Below are the code and all the weights of a small trained network. Each question names an input and a class and asks about switching units off, where a switched-off unit gives its printed mean instead of its output.

import numpy as np


def w(rows, s, z=0):
    codes = np.array(rows[::2]) - 128.0
    scale = np.full(codes.shape[1], s)
    scale[-1] = z or s
    return codes * scale


def f(y):
    return y / 2 * (1 + np.tanh(0.7978845608 * (y + 0.044715 * y**3)))


def log_softmax(a):
    a = a - a.max(-1, keepdims=True)
    return a - np.log(np.exp(a).sum(-1, keepdims=True))


def net(x, mask):
    res = np.array(x, float).reshape(1, 3) / 4 @ E
    y = f(res @ A[0][:, :-1].T + A[0][:, -1])
    res = res + np.where(mask, y, B[0][:, -1]) @ B[0][:, :-1]
    return log_softmax(res[-1] @ U[:, :-1].T + U[:, -1])


A, B = {}, {}
E = w([
[175,245,199,77,139,15,226,92,113],'x0',
[92,117,200,173,25,153,129,86,57],'x1',
[2,245,104,129,168,141,69,65,193],'x2',
],0.0097)
A[0] = w([
[158,105,112,72,139,93,136,180,51,72],'neuron 0',
[127,123,54,163,83,171,109,186,116,44],'neuron 1',
[218,233,167,23,66,114,190,64,138,113],'neuron 2',
[201,135,141,198,143,176,143,204,80,68],'neuron 3',
[131,102,139,115,153,163,124,108,146,254],'neuron 4',
[152,68,199,88,94,131,130,164,89,91],'neuron 5',
[159,88,172,125,134,169,131,109,37,58],'neuron 6',
[75,124,233,222,34,173,170,87,43,168],'neuron 7',
[92,102,61,127,141,181,76,170,124,86],'neuron 8',
[185,94,49,2,236,118,147,254,158,170],'neuron 9',
[83,198,115,147,197,144,70,102,145,75],'neuron 10',
[131,118,30,99,194,122,168,130,202,143],'neuron 11',
[113,87,107,146,136,167,84,172,128,62],'neuron 12',
[59,60,97,196,58,192,132,201,118,219],'neuron 13',
[225,119,93,107,81,111,119,224,131,97],'neuron 14',
[184,113,195,157,112,156,131,193,148,131],'neuron 15',
[63,182,117,169,85,169,149,85,123,94],'neuron 16',
],0.0085,0.0043)
B[0] = w([
[41,90,90,154,80,216,114,85,137,162],'neuron 0',
[84,105,140,81,20,78,63,132,85,170],'neuron 1',
[31,47,102,30,63,76,78,191,66,240],'neuron 2',
[85,105,200,106,52,156,158,69,205,165],'neuron 3',
[187,141,96,148,214,76,171,199,89,167],'neuron 4',
[114,140,149,163,20,133,144,87,197,180],'neuron 5',
[150,101,135,158,78,151,77,45,92,165],'neuron 6',
[244,231,95,160,86,102,78,172,43,252],'neuron 7',
[104,120,97,62,105,32,78,118,95,199],'neuron 8',
[171,229,82,158,94,116,38,142,149,239],'neuron 9',
[117,54,159,156,107,126,133,20,220,202],'neuron 10',
[236,188,177,154,68,81,36,95,105,195],'neuron 11',
[60,79,59,89,138,98,80,133,96,178],'neuron 12',
[105,137,100,186,112,23,49,217,159,247],'neuron 13',
[113,100,120,135,41,161,96,88,253,182],'neuron 14',
[85,123,195,205,61,159,181,132,169,166],'neuron 15',
[142,163,222,193,30,163,83,30,127,183],'neuron 16',
],0.0068,0.012)
U = w([
[63,95,120,63,106,56,120,191,91,79],'0',
[248,195,131,156,111,110,122,139,111,74],'1',
[107,100,170,173,92,152,144,43,193,144],'2',
[175,144,135,149,142,88,151,200,116,255],'3',
[141,95,168,128,164,196,182,149,125,53],'4',
[112,52,120,143,167,160,207,115,115,51],'5',
],0.011,0.0075)

Each question gives the input, the list of numbers given to net, and the class t.
The units are the neurons (one row each of A and B). Each row of codes is followed by its name. A weight is (code - 128) times the scale printed after its matrix; where a second scale follows, it is the last column's (A, B and U).
mask holds one flag per neuron, in row order. A switched-off neuron (its flag False) gives its mean, the last column of its row in B, instead of its output. The means were averaged over made-up inputs and are rounded, as every weight is.
A unit's drop is (log p(t) with every unit on - log p(t) with that unit switched off) / (log p(t) with every unit on - log p(t) with every unit switched off).
The circuit of an input: a set's keep is (log p(t) with only the set's units on - log p(t) with every unit switched off) / (log p(t) with every unit on - log p(t) with every unit switched off). Starting from the 12 units with the biggest drops (on a tie, the unit counted first), units are removed one at a time, each time the one whose removal leaves the highest keep (on an exact tie, the one counted first), for as long as the keep stays at least 0.8.
units of the circuit, in order: the units of the circuit, biggest drop first
unit that matters most: the unit with the biggest drop
k most important neurons: the k neurons with the biggest drops, biggest first
drop of u: that unit's drop, to one decimal
input [5,-1,-4], class 0: unit that matters most -> neuron 2
input [-3,4,-5], class 2: 3 most important neurons -> [neuron 3; neuron 5; neuron 9]
input [-2,2,-3], class 3: 2 most important neurons -> [neuron 2; neuron 10]
input [-5,-7,2], class 1: 3 most important neurons -> [neuron 11; neuron 9; neuron 2]
input [-3,5,2], class 1: 2 most important neurons -> [neuron 2; neuron 7]
input [2,-3,-4], class 2: 2 most important neurons -> [neuron 7; neuron 14]
input [-4,-7,2], class 1: 3 most important neurons -> [neuron 11; neuron 9; neuron 2]
input [4,-1,-5], class 2: units of the circuit, in order -> [neuron 14; neuron 7]
input [5,-7,-8], class 2: 2 most important neurons -> [neuron 14; neuron 0]
input [0,-3,6], class 2: 2 most important neurons -> [neuron 10; neuron 7]
input [-3,8,-6], class 1: drop of neuron 7 -> 7.7
input [5,-4,2], class 0: drop of neuron 2 -> 2.3
input [6,-2,-7], class 2: drop of neuron 0 -> 0.1
input [-1,3,-4], class 2: unit that matters most -> neuron 9
